Below is a small trained network, with its code and all its weights. Each question gives an input and a class and asks what happens when units are switched off, that is, made to give their printed mean instead of their output.

import numpy as np


def w(rows, s, z=0):
    codes = np.array(rows[::2]) - 128.0
    scale = np.full(codes.shape[1], s)
    scale[-1] = z or s
    return codes * scale


def f(y):
    return np.maximum(y, 0)


def log_softmax(a):
    a = a - a.max(-1, keepdims=True)
    return a - np.log(np.exp(a).sum(-1, keepdims=True))


def net(x, mask):
    res = np.array(x, float).reshape(1, 7) / 4 @ E
    y = f(res @ A[0][:, :-1].T + A[0][:, -1])
    res = res + np.where(mask, y, B[0][:, -1]) @ B[0][:, :-1]
    return log_softmax(res[-1] @ U[:, :-1].T + U[:, -1])


A, B = {}, {}
E = w([
[206,212,123,96,98,136],'x0',
[111,142,147,96,194,61],'x1',
[44,212,60,149,130,129],'x2',
[149,166,103,224,173,74],'x3',
[179,96,136,198,231,204],'x4',
[140,109,2,61,148,136],'x5',
[103,194,163,96,169,152],'x6',
],0.0074)
A[0] = w([
[54,105,142,118,98,103,118],'neuron 1',
[150,87,112,107,134,192,202],'neuron 2',
[132,98,196,154,127,130,162],'neuron 3',
[159,162,153,119,153,105,123],'neuron 4',
[150,125,116,59,98,102,170],'neuron 5',
[154,89,120,111,132,178,237],'neuron 6',
[168,176,170,113,164,100,192],'neuron 7',
[120,173,154,127,86,132,180],'neuron 8',
[145,80,250,168,121,118,189],'neuron 9',
[77,136,136,118,123,106,156],'neuron 10',
[135,111,103,99,157,118,129],'neuron 11',
[112,122,103,128,123,109,105],'neuron 12',
[163,147,144,120,139,146,146],'neuron 13',
[116,199,147,134,91,124,96],'neuron 14',
[173,62,170,129,86,174,184],'neuron 15',
[97,142,149,49,131,135,251],'neuron 16',
[133,127,94,156,120,147,77],'neuron 17',
[166,134,113,42,85,89,226],'neuron 18',
[115,177,159,122,77,136,183],'neuron 19',
[109,105,149,153,121,133,177],'neuron 20',
],0.018,0.0029)
B[0] = w([
[190,124,87,146,164,65,196],'neuron 1',
[169,91,69,169,112,148,214],'neuron 2',
[124,140,135,127,117,63,202],'neuron 3',
[129,139,159,109,132,84,173],'neuron 4',
[115,148,172,184,103,142,203],'neuron 5',
[171,117,75,149,115,163,208],'neuron 6',
[154,132,176,106,113,57,203],'neuron 7',
[164,120,153,163,102,163,193],'neuron 8',
[103,149,103,129,141,3,255],'neuron 9',
[134,116,120,70,138,119,181],'neuron 10',
[110,141,147,141,121,148,171],'neuron 11',
[130,129,128,109,156,112,155],'neuron 12',
[143,108,120,116,126,103,171],'neuron 13',
[156,104,172,147,100,177,197],'neuron 14',
[138,134,108,32,89,169,225],'neuron 15',
[98,120,192,90,185,174,220],'neuron 16',
[143,87,137,123,179,125,163],'neuron 17',
[92,161,173,210,78,135,233],'neuron 18',
[156,118,182,156,138,175,204],'neuron 19',
[151,133,125,111,123,117,170],'neuron 20',
],0.029,0.011)
U = w([
[91,114,134,131,189,158,97],'0',
[129,102,56,199,87,166,42],'1',
[147,109,154,146,46,253,178],'2',
[1,197,119,155,78,180,6],'3',
[106,186,190,212,124,69,228],'4',
[135,134,66,62,94,70,179],'5',
],0.0083,0.0016)

Each question gives the input, the list of numbers given to net, and the class t.
The units are the neurons (one row each of A and B). Each row of codes is followed by its name. A weight is (code - 128) times the scale printed after its matrix; where a second scale follows, it is the last column's (A, B and U).
mask holds one flag per neuron, in row order. A switched-off neuron (its flag False) gives its mean, the last column of its row in B, instead of its output. The means were averaged over made-up inputs and are rounded, as every weight is.
A unit's drop is (log p(t) with every unit on - log p(t) with that unit switched off) / (log p(t) with every unit on - log p(t) with every unit switched off).
The circuit of an input: a set's keep is (log p(t) with only the set's units on - log p(t) with every unit switched off) / (log p(t) with every unit on - log p(t) with every unit switched off). Starting from the 12 units with the biggest drops (on a tie, the unit counted first), units are removed one at a time, each time the one whose removal leaves the highest keep (on an exact tie, the one counted first), for as long as the keep stays at least 0.8.
units of the circuit, in order: the units of the circuit, biggest drop first
unit that matters most: the unit with the biggest drop
top k neurons: the k neurons with the biggest drops, biggest first
drop of u: that unit's drop, to one decimal
input [3,8,-5,-7,-6,8,-6], class 3: unit that matters most	neuron 18
input [1,-6,6,8,3,7,-4], class 1: top 2 neurons	[neuron 16; neuron 9]
input [-5,-5,4,6,-8,3,2], class 1: units of the circuit, in order	[neuron 9; neuron 1]
input [3,5,-5,-8,-5,8,7], class 4: top 4 neurons	[neuron 18; neuron 15; neuron 5; neuron 14]
input [5,0,-6,-3,5,4,-3], class 2: top 2 neurons	[neuron 15; neuron 9]
input [3,-6,2,-4,6,8,-3], class 1: top 2 neurons	[neuron 2; neuron 16]
input [-8,8,-5,4,-1,5,6], class 5: top 2 neurons	[neuron 18; neuron 5]
input [1,-6,-4,7,3,5,5], class 1: top 2 neurons	[neuron 9; neuron 16]
input [1,1,4,8,-4,-2,4], class 2: top 3 neurons	[neuron 9; neuron 14; neuron 3]
input [-7,8,6,-8,4,0,-5], class 0: top 2 neurons	[neuron 9; neuron 15]
input [7,4,-7,-8,-6,5,5], class 2: top 2 neurons	[neuron 9; neuron 16]
input [2,-3,7,8,2,5,2], class 0: top 2 neurons	[neuron 18; neuron 9]
input [4,5,1,1,6,-2,-8], class 5: top 2 neurons	[neuron 18; neuron 5]
input [-4,1,3,-7,4,7,-5], class 1: units of the circuit, in order	[neuron 2]
input [7,3,-7,-6,-3,2,5], class 2: drop of neuron 16	0.2
input [6,-5,2,4,6,-2,-5], class 5: drop of neuron 14	0.1
input [4,-5,7,3,-3,4,-2], class 2: drop of neuron 9	0.7
